Below are the code and all the weights of a small trained network. Each question names an input and a class and asks about switching units off, where a switched-off unit gives its printed mean instead of its output.

import numpy as np


def w(rows, s, z=0):
    codes = np.array(rows[::2]) - 128.0
    scale = np.full(codes.shape[1], s)
    scale[-1] = z or s
    return codes * scale


def norm(h):
    return h / np.sqrt((h * h).mean(-1, keepdims=True) + 1e-5)


def f(y):
    return y / 2 * (1 + np.tanh(0.7978845608 * (y + 0.044715 * y**3)))


def log_softmax(a):
    a = a - a.max(-1, keepdims=True)
    return a - np.log(np.exp(a).sum(-1, keepdims=True))


def net(x, mask):
    res = np.array(x, float).reshape(1, 6) / 4 @ E
    u = 0
    for l in range(4):
        y = f(norm(res) @ A[l][:, :-1].T + A[l][:, -1])
        res = res + np.where(mask[u : u + 7], y, B[l][:, -1]) @ B[l][:, :-1]
        u += 7
    return log_softmax(norm(res)[-1] @ U[:, :-1].T + U[:, -1])


A, B = {}, {}
E = w([
[112,123,252,105,32],'x0',
[199,91,119,99,103],'x1',
[129,128,130,131,128],'x2',
[129,130,130,130,128],'x3',
[141,186,71,129,41],'x4',
[131,129,129,133,127],'x5',
],0.002)
A[0] = w([
[116,147,175,125,9,1],'L0N0',
[114,117,146,154,89,24],'L0N1',
[110,104,152,193,92,203],'L0N2',
[108,68,253,98,142,21],'L0N3',
[130,39,110,153,245,157],'L0N4',
[196,82,114,132,101,212],'L0N5',
[137,147,145,90,120,197],'L0N6',
],0.0041,0.00073)
B[0] = w([
[152,166,133,72,252,238],'L0N0',
[121,126,119,14,152,121],'L0N1',
[94,113,121,54,165,161],'L0N2',
[103,66,78,171,112,233],'L0N3',
[146,222,203,5,75,251],'L0N4',
[185,100,73,94,125,169],'L0N5',
[154,101,125,159,161,150],'L0N6',
],0.0033,0.0016)
A[1] = w([
[61,172,76,252,124,3],'L1N0',
[98,121,90,117,201,169],'L1N1',
[52,185,196,84,148,126],'L1N2',
[121,127,125,114,33,123],'L1N3',
[154,17,119,149,102,120],'L1N4',
[161,99,164,110,131,43],'L1N5',
[138,148,45,155,132,175],'L1N6',
],0.0047,0.0013)
B[1] = w([
[127,119,253,52,86,159],'L1N0',
[117,140,214,144,94,163],'L1N1',
[115,167,43,185,156,250],'L1N2',
[148,140,128,162,231,139],'L1N3',
[84,102,234,109,207,133],'L1N4',
[127,130,140,110,104,127],'L1N5',
[76,84,150,150,78,187],'L1N6',
],0.0041,0.0023)
A[2] = w([
[66,137,185,103,145,95],'L2N0',
[146,151,58,9,92,157],'L2N1',
[160,151,103,148,177,150],'L2N2',
[230,133,128,3,168,19],'L2N3',
[20,102,183,226,149,6],'L2N4',
[107,119,152,130,140,112],'L2N5',
[187,9,79,199,77,35],'L2N6',
],0.0037,0.0016)
B[2] = w([
[160,97,102,166,146,155],'L2N0',
[162,115,139,176,121,255],'L2N1',
[116,133,187,130,116,165],'L2N2',
[180,158,98,93,48,204],'L2N3',
[253,103,22,138,82,167],'L2N4',
[116,113,101,146,119,121],'L2N5',
[101,107,53,186,207,105],'L2N6',
],0.0045,0.0015)
A[3] = w([
[164,147,134,74,57,121],'L3N0',
[92,223,197,133,162,194],'L3N1',
[135,23,128,121,81,114],'L3N2',
[4,96,151,213,201,143],'L3N3',
[116,213,17,164,120,153],'L3N4',
[52,92,165,131,33,71],'L3N5',
[127,24,20,247,163,5],'L3N6',
],0.0042,0.0013)
B[3] = w([
[171,120,52,125,79,177],'L3N0',
[79,110,56,156,186,203],'L3N1',
[22,160,145,156,167,147],'L3N2',
[214,204,88,55,86,168],'L3N3',
[105,101,187,105,188,254],'L3N4',
[87,111,166,179,57,143],'L3N5',
[161,57,68,252,109,206],'L3N6',
],0.0037,0.0026)
U = w([
[63,228,94,100,248,170],'0',
[154,54,72,234,150,197],'1',
[226,175,109,40,51,219],'2',
[126,45,219,59,201,2],'3',
[51,160,148,157,2,23],'4',
],0.0098,0.0015)

Each question gives the input, the list of numbers given to net, and the class t.
The units are the neurons (one row each of A and B). Each row of codes is followed by its name. A weight is (code - 128) times the scale printed after its matrix; where a second scale follows, it is the last column's (A, B and U).
mask holds one flag per neuron, layer by layer. A switched-off neuron (its flag False) gives its mean, the last column of its row in B, instead of its output. The means were averaged over made-up inputs and are rounded, as every weight is.
A unit's drop is (log p(t) with every unit on - log p(t) with that unit switched off) / (log p(t) with every unit on - log p(t) with every unit switched off).
The circuit of an input: a set's keep is (log p(t) with only the set's units on - log p(t) with every unit switched off) / (log p(t) with every unit on - log p(t) with every unit switched off). Starting from the 12 units with the biggest drops (on a tie, the unit counted first), units are removed one at a time, each time the one whose removal leaves the highest keep (on an exact tie, the one counted first), for as long as the keep stays at least 0.8.
units of the circuit, in order: the units of the circuit, biggest drop first
unit that matters most: the unit with the biggest drop
top k neurons: the k neurons with the biggest drops, biggest first
top k neurons in layer l: the k neurons of layer l with the biggest drops, biggest first
input [-2,1,-5,-3,0,-4], class 2: unit that matters most	L0N4
input [-1,4,-8,-4,-7,-4], class 2: units of the circuit, in order	[L0N4, L2N3]
input [1,0,-6,-4,-5,8], class 1: top 2 neurons	[L2N4, L1N4]
input [-2,1,5,-8,-7,-4], class 2: units of the circuit, in order	[L0N4, L2N3]
input [0,2,7,5,4,4], class 1: top 3 neurons	[L0N4, L1N6, L2N6]
input [-6,-1,3,-2,7,-6], class 4: top 2 neurons	[L1N0, L1N2]
input [-1,8,-2,-2,4,-2], class 1: units of the circuit, in order	[L0N4, L2N6]
input [0,0,7,4,-7,1], class 0: units of the circuit, in order	[L1N2, L0N4, L3N1]
input [8,-3,-1,-8,0,-5], class 1: top 2 neurons	[L0N4, L0N3]
input [8,-8,0,-6,-2,-1], class 1: top 2 neurons	[L2N4, L0N4]
input [-3,5,3,1,0,2], class 2: top 3 neurons	[L0N4, L0N3, L1N2]
input [-7,-8,0,5,6,4], class 4: top 3 neurons	[L1N0, L1N6, L0N0]
input [1,-4,4,4,8,-5], class 0: top 2 neurons	[L0N3, L0N0]
input [2,-6,6,0,-6,2], class 1: units of the circuit, in order	[L2N4]
input [6,1,6,8,-1,7], class 3: units of the circuit, in order	[L0N4, L0N0]
input [-2,0,-6,5,-8,-5], class 0: units of the circuit, in order	[L0N4, L1N2, L3N1]
input [-7,-7,0,-8,3,3], class 4: units of the circuit, in order	[L0N0, L1N0, L1N6]
input [1,-6,-3,7,-8,3], class 1: top 3 neurons	[L2N4, L0N3, L0N0]
input [-7,-1,5,-7,2,4], class 4: top 2 neurons in layer 1	[L1N6, L1N2]
input [0,4,-8,1,3,-8], class 1: units of the circuit, in order	[L0N4]
input [-7,-1,0,8,2,-3], class 4: top 2 neurons	[L0N0, L1N6]
input [8,4,5,4,0,1], class 3: top 4 neurons	[L0N4, L0N3, L1N4, L3N3]
input [6,-1,0,-7,-3,-5], class 1: top 2 neurons	[L2N4, L1N0]
input [-8,-2,1,6,7,8], class 4: top 3 neurons in layer 1	[L1N0, L1N6, L1N2]
